Below are the code and all the weights of a small trained network. Each question names an input and a target symbol and asks about switching units off, where a switched-off unit gives its printed mean instead of its output.

import numpy as np


def w(rows, s, z=0):
    codes = np.array(rows[::2]) - 128.0
    scale = np.full(codes.shape[1], s)
    scale[-1] = z or s
    return codes * scale


def norm(h):
    return h / np.sqrt((h * h).mean(-1, keepdims=True) + 1e-5)


def f(y):
    return y / 2 * (1 + np.tanh(0.7978845608 * (y + 0.044715 * y**3)))


def softmax(a):
    e = np.exp(a - a.max(-1, keepdims=True))
    return e / e.sum(-1, keepdims=True)


def log_softmax(a):
    a = a - a.max(-1, keepdims=True)
    return a - np.log(np.exp(a).sum(-1, keepdims=True))


def net(x, mask):
    ids = ['ΞΦδεηθλ'.index(c) for c in x.split()]
    T = len(ids)
    res = E[ids] + P[:T]
    r = norm(res)
    for j in range(2):
        rows = slice(4 * j, 4 * j + 4)
        q, k, v = (r @ M[0][rows].T for M in (Q, K, V))
        z = softmax(np.where(np.tri(T) > 0, q @ k.T / 4**0.5, -1e9)) @ v
        o = O[0][rows]
        res = res + np.where(mask[j], z, o[:, -1]) @ o[:, :-1]
    y = f(norm(res) @ A[0][:, :-1].T + A[0][:, -1])
    res = res + np.where(mask[2:14], y, B[0][:, -1]) @ B[0][:, :-1]
    return log_softmax(norm(res)[-1] @ U[:, :-1].T + U[:, -1])


Q, K, V, O, A, B = {}, {}, {}, {}, {}, {}
E = w([
[156,84,126,178,193],'Ξ',
[202,2,65,104,127],'Φ',
[88,70,123,164,62],'δ',
[166,142,137,28,30],'ε',
[141,188,167,114,188],'η',
[176,140,112,149,145],'θ',
[144,154,22,138,49],'λ',
],0.0081)
P = w([
[14,26,181,193,3],'0',
[236,135,90,133,113],'1',
[214,126,99,125,112],'2',
[202,118,101,116,97],'3',
[184,102,119,115,94],'4',
[171,92,128,118,105],'5',
],0.0029)
Q[0] = w([
[204,65,142,212,65],'head 0',
[173,47,89,238,44],'head 0',
[198,96,69,236,74],'head 0',
[31,228,153,42,149],'head 0',
[199,41,37,218,65],'head 1',
[6,222,249,94,158],'head 1',
[174,54,78,254,91],'head 1',
[133,73,40,190,84],'head 1',
],0.0053)
K[0] = w([
[98,74,176,144,57],'head 0',
[39,105,200,210,45],'head 0',
[87,89,210,240,121],'head 0',
[219,127,122,38,156],'head 0',
[108,37,219,200,81],'head 1',
[202,255,91,173,190],'head 1',
[53,87,170,209,33],'head 1',
[54,87,148,142,84],'head 1',
],0.0056)
V[0] = w([
[132,125,156,187,100],'head 0',
[124,88,34,154,146],'head 0',
[221,119,157,71,83],'head 0',
[81,204,41,109,177],'head 0',
[246,151,168,154,74],'head 1',
[90,215,46,120,40],'head 1',
[167,219,185,126,105],'head 1',
[185,153,95,254,162],'head 1',
],0.0047)
O[0] = w([
[58,64,122,131,111,195],'head 0',
[102,216,151,191,105,203],'head 0',
[117,144,171,44,193,149],'head 0',
[181,167,97,167,70,4],'head 0',
[2,95,132,67,176,175],'head 1',
[81,176,29,156,125,152],'head 1',
[81,90,71,144,230,23],'head 1',
[66,65,168,192,42,145],'head 1',
],0.0049,0.003)
A[0] = w([
[127,91,128,22,89,40],'neuron 0',
[108,169,114,100,76,42],'neuron 1',
[173,53,77,120,41,122],'neuron 2',
[169,86,72,187,73,6],'neuron 3',
[130,152,102,3,56,125],'neuron 4',
[189,62,124,227,161,128],'neuron 5',
[33,120,130,158,110,254],'neuron 6',
[103,98,199,109,244,162],'neuron 7',
[118,161,131,242,33,108],'neuron 8',
[128,74,120,46,103,72],'neuron 9',
[95,25,75,145,44,99],'neuron 10',
[109,159,115,60,69,115],'neuron 11',
],0.0052,0.0029)
B[0] = w([
[169,121,116,151,44,142],'neuron 0',
[137,180,159,158,133,127],'neuron 1',
[155,65,107,104,254,254],'neuron 2',
[141,98,113,175,146,160],'neuron 3',
[186,136,216,137,88,197],'neuron 4',
[115,152,99,142,18,178],'neuron 5',
[78,225,150,55,146,197],'neuron 6',
[189,207,125,132,167,174],'neuron 7',
[42,148,162,192,143,205],'neuron 8',
[196,125,112,161,57,149],'neuron 9',
[136,84,144,49,189,243],'neuron 10',
[145,156,212,213,129,161],'neuron 11',
],0.0056,0.0039)
U = w([
[46,192,40,201,86,236],'Ξ',
[191,2,50,76,162,79],'Φ',
[130,39,187,218,123,143],'δ',
[176,199,104,74,221,193],'ε',
[221,196,208,131,53,123],'η',
[170,96,64,178,125,3],'θ',
[17,80,122,46,157,154],'λ',
],0.0061,0.0014)

Each question gives the input, a string of symbols that net reads in full, and the target symbol t.
The units are the heads (4 rows each of Q, K, V and O) and the neurons (one row each of A and B). Each row of codes is followed by its name. A weight is (code - 128) times the scale printed after its matrix; where a second scale follows, it is the last column's (O, A, B and U).
mask holds one flag per unit, heads first, then neurons. A switched-off unit (its flag False) gives its mean, the last column of its rows in O or B, instead of its output. The means were averaged over made-up inputs and are rounded, as every weight is.
A unit's drop is (log p(t) with every unit on - log p(t) with that unit switched off) / (log p(t) with every unit on - log p(t) with every unit switched off).
The circuit of an input: a set's keep is (log p(t) with only the set's units on - log p(t) with every unit switched off) / (log p(t) with every unit on - log p(t) with every unit switched off). Starting from the 12 units with the biggest drops (on a tie, the unit counted first), units are removed one at a time, each time the one whose removal leaves the highest keep (on an exact tie, the one counted first), for as long as the keep stays at least 0.8.
circuit, biggest first: the units of the circuit, biggest drop first
most important unit: the unit with the biggest drop
k most important neurons: the k neurons with the biggest drops, biggest first
which heads matter: for each layer, one digit per head in row order, 1 if its drop is at least 0.15 and else 0, layers parted by /
drop of u: that unit's drop, to one decimal
input ε λ Φ λ θ λ, target ε: circuit, biggest first -> head 1; head 0
input λ λ Φ δ ε Ξ, target Ξ: circuit, biggest first -> neuron 5; neuron 2; neuron 4; head 1
input Ξ Ξ λ ε ε λ, target δ: circuit, biggest first -> head 1; neuron 8; neuron 11; neuron 2
input ε η λ ε Φ Ξ, target ε: circuit, biggest first -> neuron 7; head 1
input Φ θ λ, target η: circuit, biggest first -> head 1; neuron 4
input θ θ λ ε λ, target λ: circuit, biggest first -> head 1; neuron 6; neuron 10
input ε λ δ ε λ, target ε: most important unit -> neuron 5
input Φ ε λ θ, target η: circuit, biggest first -> head 1; neuron 10
input θ η ε θ, target λ: which heads matter -> 01
input ε η λ Ξ Ξ Ξ, target ε: which heads matter -> 01
input Φ δ Ξ, target η: circuit, biggest first -> neuron 2; neuron 5
input λ λ θ, target Ξ: which heads matter -> 00
input Φ Φ η Ξ, target η: circuit, biggest first -> neuron 2; neuron 5; head 0
input θ λ Ξ Ξ, target λ: most important neuron -> neuron 6
input η δ Ξ λ, target Φ: which heads matter -> 10
input Φ λ η ε η θ, target η: which heads matter -> 01
input η Φ θ λ, target Φ: which heads matter -> 00
input η λ δ λ θ θ, target Φ: which heads matter -> 10
input λ Ξ η λ Φ Ξ, target Ξ: which heads matter -> 00
input θ λ Ξ η δ θ, target λ: most important neuron -> neuron 4
input θ δ λ λ, target λ: 2 most important neurons -> neuron 10; neuron 6
input Ξ θ δ λ Φ θ, target δ: which heads matter -> 01
input λ Ξ δ, target λ: which heads matter -> 00
input η λ λ θ, target Φ: drop of head 0 -> 0.8
input θ λ Φ ε λ Ξ, target λ: drop of neuron 2 -> 0.2
input θ Φ δ, target λ: drop of neuron 10 -> 0.1
input Ξ Φ θ δ Φ λ, target δ: most important neuron -> neuron 8
